Each row has a hidden trait or not; one of two labels after the row says which. A new part has a new trait and new labels.
[  6   2  -8  -1  14  -6  -7   7  -2  -2  -1  -2   1   0  -3  12   0   1
  -4   0  -3   4  -1   5   1  23  -4  -5   0 -14   3   2   8  -5  -1  -2
   2   2   1  10   0  -1  10   2  -4  -3   0  -1 -12   3  -5   1  -3  -3
   0 -21   0  -4  -2   3  -5  10   0  -2  -1   2  12  -4  -4   2  -6  -1
  -1   0  -4   4   0   4   1   0  -1  -1   0  -5  -1  15  -1 -22   4   2
   9  -2  14   0   1   1  -3  -1  -4   2  -4 -48   7 -10  -3  -6   0   1
  -1  -4  -3   0  -2  -4   0  -8  -1   1  -1   0  -1]  (86)
[ -1   2  -6   0  25  23  -2   5  -1  -3   1  -1   1   3  -4  -1  -3   2
   3  -2   8   6  -5   0   0   0   7  -5  -8 -19  -1   1  -4  -4  -1  -4
  -7   4   3   9   0  -1  13   4   1  -2  -4 -15  20   2  -3   3  -3  -4
  -4 -12  -1   4   8   4  -3  10  -1   9   1   8   2 -11  10  -3  -5  -4
  -1   2  -2   5 -16  -1   0   3   2   1  -1  -1   1 -18  -1 -12  -4   1
  -3  -1  -2   1  16  -2 -11  -2  -8   0  -1 -46  13 -27  -2 -12   1   3
   6  -5  -5   5   0 -26  -2  -2  13  -1   5   4  -1]  (88)
[  5   1 -11  16 -19   8  21 -12  -2  -1   2  -1   1  -1  -2  11   4   0
   4  -1  -2   3  18 -29   3   6  -1  -4   2   8   3   1   6  -6   0  -1
  11   6   2  -2   0  -1   9   7  -1   0   8  -6   4   4 -12  -1   6  -6
   0 -18   0   0  -8   2  -7 -13   2   4   3  10  -2  -9  -6  -1  -4   5
  -1   2   8   2  -5   4   1   0  -1  -1  -8   2   0  10  -1 -19  -4   0
  12   3  -1   3   4 -11   3   1  -9   4  -2 -28   3  22 -15   5   0   3
   0   5  -4  -1  -7  -4  -7  -2 -11   2  -7  -9  -5]  (88)
[ 11   1   3  -1  14  16   5   7  -2  -3  -2  -2   1  -6   2  14  -2   3
   6  -1   6   0   0  -5  -1  21  -2  -3   5 -11  -1  -5  -1   1  -2 -14
   2   5   1   1   2   0  12   3  -1   7   3  -2   9   4   4  -2  -3   0
   1 -25   0   0  -4  -2  -6   0   1   1   1   0  -6 -14  -5  -2  -1  -2
  -1  -1   1   2   4   3   0   0   5  -2   4  -1  -2  10   0   1   0   1
   5  -9  -6   0   0  -5   3  -1  -5   2   4 -38 -12  -5   2   4   0   1
  -1  -6   4   2  -2   0   0  -1  -9   9  -2 -11  -1]  (88)
[  0   1 -12   7  23  30  20 -12   3   0   3  -2   1   3  -1  17   2   3
  -4   1   3   3   0 -16   5  10   1  -2   2   8  -1   5   9  -2  -1  -3
   2   7   1 -11   1  -1  12   6  -6   8   8  -3  13   3 -19   1   6 -13
   1 -15  -1  -3  -4   6  -7   5   1 -18   4   9  -4   0 -15  -2  -4  -7
   0   1   2   0  -1   5   1  -4   2  -3  -2   3   1   3   0  10  -3  -2
   3   2 -12   5   0 -22  12  -1  -3   6  -4 -38  10 -10  -8   1   0   4
  -4  -1  -2   1  -1  -4  -6  -8  -6   1  -1  -9  -2]  (88)
[  5  -1  -4  -3  12 -19  -8   3   3  -3   0   1   3  23  -6 -12  -7   0
   4  -1  -2   4 -13  -6   0   7  10  -7  -6  -3   2  -1  -1   4   1  -7
  -7  -1   1   8  -1  -1  11   2  -1   4  -8  -4  15   0   8   3  -7 -10
  -1 -13   0   0  -1  -2 -19   6   1  11   6  17   3   8   8   0  -7   1
  -3  -2   1   3  -8   0   2   5   7   1  -2  -1  -2  -2  -1 -22  -5   3
   5  -1  14  -2   6  -4  -8 -10  -4  -1   4 -44   1   5  -4   3   1   6
  -1 -11  -4   1   1 -12   0  -1   4   5  -1   2  -2]  (88)
[  5   4  -1   1   8   6  -9   3   0  -5  -2   4   1   4  -5  -3   0   1
 -14  -1  -2   4 -18  -7   0 -12   4  -5  -6 -15   3  -7   0  -2   1  -9
  -3   2   0  10   0  -1  -5   6   2  -3  -8  -5  28  -1  -6   0  -3  -6
  -1 -14  -1   7   0   2 -11   7   0  14   0   7  -3 -12  -7  -1  -9 -11
  -2  -2  -7   4  -9   8   2   1   3   0  -2   0   1 -11  -1   8   0   2
   1  -2  -5  -1  14  -2 -17  -5  -5  -5  -1 -57  15 -21  -2   4   0   5
   0  -5  -8   1   1 -15  -2  -2   7  -1  -1   5   1]  (88)
[  8   2  -8   0  12   0  -6   8   0  -2  -1  -2   1  -3  -2  12  -2   1
  -1  -1  -5   4   0  11   2  22  -6  -3  -3 -16   4  -2   6  -1   1  -1
   3   1   1   9   0  -1  11  -1  -3  -4   2  -2 -12   3  -3   2  -4  -4
   1   2   0  -4   1   3  -2  10   0   6  -1   0   6  -3  -1   1  -4  -1
   0  -1  -2   4   2   4   0   0  -1   0   3  -5  -2  20  -1 -17   2   3
  15  -3  12  -1   3  -4  -4   0  -4   1  -3 -38   5 -10  -8  -2   0   1
  -1  -2  -4   0   0  -3   1  -9  -2   3  -2   6   0]  (86)
[  5  -2  -6  -2  10  59   0   9   0   0  -6  -1   1  -1   3  12  -1  -6
  -3  -2 -11   1  -3  -7   1  15  11  -1   0   0   4   1   3  -4  -2   1
   1  -5   1  11   0  -1 -25  -1   1  -4   5  -2  -6   1  -2   1   1  -5
   1 -21   0   2  15   1   2   4   0   0   0   9 -11 -16   0   1  -1  -3
   2  -4   0   3 -12   6   1   0   0   2   1   8  -1 -23  -2 -16  -1   0
   0   3   1  -1   8   3  -3  -1  -1   4  -4   1 -12  -9  -2   4   0  -5
  -1  -4   2   1   3 -10   1   1   1   3   0  -8   0]  (86)
[  3  -1 -13  -3   3  63  -4   7   1   0  -2   1   0  -2   2   8   2  -4
  -5  -2  -7   2  -4  -9  -1   9  13  -4  -1   5   3   2   3  -5  -2   5
   1  -3   1   9   0  -2 -24   4   4  -4   6  -5  -6   2  -2   1   3  -2
  -1 -21   0   4  14   4   4   4  -1   2   1  10 -11 -14   1  -1  -2  -2
   2  -4  -1   3 -10   4   1   0  -2   1  -2  10   0 -32  -1 -15   1   0
   0   2  -5   0   7   3  -3   0   0   5  -3  14  -8  -8  -2   1  -1  -5
  -1  -9   1   1   0 -11   2  -1   5   0   1  -6   1]  (86)
[  6   2  -5  -2   8   1  -5  12   0  -1   0  -1   1  -2  -2  10  -1   0
  -5  -1  -3   7   1  10   0  16  -4  -3  -3 -12   3   1   5  -2   0  -1
   4   2   1   8   0  -1  13   1  -3  -4   2  -3 -13   3  -3   1  -5  -4
   0 -10   0  -3   0   2  -2  10   0   1  -1   0  12  -3  -1   2  -4  -1
   0  -1  -4   3   4   4   1   0  -1  -1   1  -5  -1  22   0 -14   2   1
  12  -6   8   0   0  -3  -3   0  -4   2  -4 -44   7  -7  -6   0   0   0
   0  -3  -5   0  -3  -3   1 -11   0   1   0   5   0]  (86)
[  5   2  -8  -1   9   2  -3  12  -2  -1   0  -1   1   1  -2  13   2   2
  -4  -1   1   3  -2   6   1  18   2  -7  -1 -12   3   1   6  -8   0  -3
   3   7   1  11   0  -1  12   4  -3  -2   1   0 -11   4  -8   1  -2   0
  -2 -25   0  -4  -2   2  -5   7   0  -1  -1  10  15   0  -6   1  -4   0
   0  -1  -5   3   1   4   1   0  -1  -2  -2  -5   0  26   0 -16   3   2
  13  -5  12   1  -1   2  -2  -1  -2   2  -4 -55  10  -8  -3  -4  -1   1
   0  -3  -4   1  -4  -6   0  -7   2   4  -1   1  -1]  (86)
[  3   0  -5  -3   4  63  -5   8   2   1  -2   2   0  -2   2   8   4  -5
  -7  -1  -7   1  -1  -8  -1   6  13  -3  -1   4   2   3   3  -3  -2   7
  -1  -2   1  10   0  -2 -19   1   2  -5   3  -7  -5   1  -3   1   2  -2
  -1 -21   0   3  10   4   4   3  -1   1   2  10  -3 -12   3  -1  -1  -3
   4  -5  -2   3 -12   5   1   1  -2   1  -5  11   0 -35  -2  -8   0   0
   0   0  -9   0   8   1  -2   1   3   6  -4  30  -7  -4   2   1  -1  -6
  -1  -6   1   0   1 -11   2  -1   6   3   1  -5   0]  (86)
[  7   1  -6  -1  18   9  -3   7  -3  -2  -2  -3   2   3  -2  18  -2   2
   1  -1  -4   4   0   6   2  25  -1  -5   0 -11   3   0   6  -8  -2  -6
   1   4   1   7   0   0  11   2  -4  -2   0   1 -13   4  -7   1  -2  -7
  -1 -26   0  -3  -2   3  -8   9   0  -3  -2   5  14  -7  -8   2  -3   3
  -1   0  -3   4   0   6   2   0   1  -1  -2 -14   0  33  -1 -21   4   2
   8  -2  17   1  -1   2  -1  -2  -4  -1  -5 -59  10  -8  -1  -2  -1   3
   0  -4  -4   1  -5  -4   1  -7  -2   2  -1  -5  -1]  (86)
[  4   0  -4  -1   3  37  -7   6   3   0  -4   0   0  -7   3   9  -1  -6
  -6  -1 -11   1  -1  -2   0   4  11   0  -4  -1   4   2   2   1   1   8
   1  -4   1  11   0  -1 -19   2   0  -5   6  -6  -7   0   1   1   0  -2
   1   0   0   4  13   2   7   4  -1   6   2   3 -11 -11   6   0  -3  -2
   3  -5  -1   2  -8   3   0   2  -1   2   0  11  -2 -30  -2 -11  -2   0
   4   3  -5  -1  13  -2  -4   2  -1   6  -3   9 -11  -9  -6   6   0  -5
  -2  -3   2   1   8  -7   2  -2   2   3  -1  -2   1]  (86)
[  0   2  -9   6  -1  25  14  -5   9   1   7   2  -2   0  -3  10  12   2
  -7  -1   3   3  10  -9  -2 -10  -8 -10  -1  10   3   8   7  -6  -2   6
  10  13   3   2  -1  -1  20   5  -4   4   5 -12  -3   1 -12  -1   4  -1
   1 -14   0   4  -8   4  -2   2   0 -13   6   6   5  -7  -6  -2  -9   1
   2  -1   3   2  -1   1   1   0  -2  -2  -7  13   3   8  -1  -2  -1  -1
   2  -6 -13   3  -8 -13   7   1   1   9   0  61   3  -6   1  -2  -2   4
  -3   1  -3   3  -4   4  -2  -7   8  -3   0  -9  -2]  (88)
[  4   2 -10   1  13   8   9 -13   1   0   1  -3   0   4  -2  28   0   1
  -3   0   5   7   5 -15   1  17  -6  -3   2   8   5  -2  -2 -14   1  -6
  19   2   1  -6   1  -1  33   8  -7   1   5   8  31   7  -3   1   0 -10
   4 -19   0   0 -12   3  -8  -3   3  -7   1   1 -22  11  -5  -2  -5   7
   3   1   9   3  -1   7   0  -1   1  -5  -2   6   1  23   0 -16  -6   1
   5  10  -3   0   8  -6   7  -2  -3   8  -4  -9  -2  16  -5   8   0   2
   0   1  -4   5  -1   8  -8   1   1   2  -4  -5  -4]  (88)
[  9   2   6  -1   6  24   2   7  -1  -1   1   3   1  -3   0   4   3   3
   3  -1   6   0   1 -11  -1  11  -5  -7   1  -7   0  -2  -5   0  -3 -11
   0   9   1   2   1  -1  11   4  -1   4   6  -8  14   4   5  -1  -1   4
  -1 -22   0   0  -3  -1  -3   1   1   0   2   6  -4 -14  -2  -3   3  -3
   2  -1  -1   1   5   3   0   0   7  -2   2   2  -1   3   0   6   2   1
   5  -9  -6   1   0 -11   4   0  -2   4   4 -23  -6  -3   1   1  -1   1
   0  -7   4   2  -7  -1  -2  -3  -3   8   0 -17  -1]  (88)
[  6  -1  -8  -4  11  50  -6   9  -1  -1  -5   0   1  -1   3  12  -2  -6
  -1  -2 -10   1  -4  -6   1  19   8  -3   1   4   4   1   4  -5  -2   0
  -1  -4   1   8   0  -1 -23   2   1  -3   4  -1 -13   2  -3   1   2  -5
   0 -24   0   2  12   3  -1   4   0   0   0  11  -9 -16  -2   0   0  -2
   2  -4  -1   3 -10   5   1   0   1   1   0   9   0 -19  -1 -15   1   0
  -2   4  -1   0  11   2  -4   0  -1   3  -5  -2 -15 -11  -1   2   0  -5
   0  -5   3   1   1 -10   0   1  -1   2   0 -12   0]  (86)
[  9   0   6   0  10  15   5   4  -2  -3  -1   2   1  -5   0  13  -1   2
   7  -1   9  -1   3 -13   0  16  -1  -4   0 -12   1  -6  -4   2  -2 -16
   2   6   1   3   1  -1  10   2   0   8   5  -6  11   3   8   0  -3   0
   1 -16   0   0 -10   0  -3  -4   1   1   1   4  -6 -19  -2  -2   1  -2
   0   0   2   2   4   3   0   0   6  -1   4   0  -1   2   1  -1   1   1
  -8  -6   4   0   0 -14   2  -1  -4   3   5 -34 -15  -1  -1   2   0   1
  -2  -6   5   3  -5   2  -1  -2  -7   9  -3 -14  -1]  (88)
[  5   0 -18   8  11  19  11  -3   1  -3   1  -4   1   5   0  15  -1   4
  -1   0   2   3  13 -15   2   4  -2  -3   0   7  -2  -2   3  -5   1  -5
  -1   3   0   0   0  -1  10   9  -5  -2   6   4   5   3  -9   1  -3  -4
   3  -8   0  -5  -1   4  -3   1   1  -8   0   6 -10   5  -6  -2 -12   5
   0   6  12   3   4   5   1  -2   4  -3  -7  12   1   8   0   0  -7   0
   4  -1  -4   3  -1 -23  11   3  -5   5  -8 -20   3  -9  -8   3  -1   2
  -1   6  -4   1   2   2   2  -2   0   0  -4 -11  -1]  (88)
[  4   2  -3   0  13  52  -4   5   1  -3   1  -1  -1   7  -6  -8 -14   1
  -4   0  -3   5   3   6  -1  -8   1  -4   0  -5   3  -2   2  -4   0  -6
  -3  11   1   5   0  -1 -12   3   1  -4 -10  -8   6  -1  -4   3  -4   3
  -3 -10  -1  -1   4   3  -6   3   0  17   2  11  -3 -10   4   1 -10 -12
   1   0  -4   3  -5   1   1   2  -3   0  -1  -2  -1 -39  -1 -11  -1   2
   4  -2 -18  -1  12 -12  -9  -2   4   4  -4 -24  14  -6  -9   4   1   0
   3  -5  -5  -2  -3   1   1  -1  -7  -5   4  -4   0]  (88)
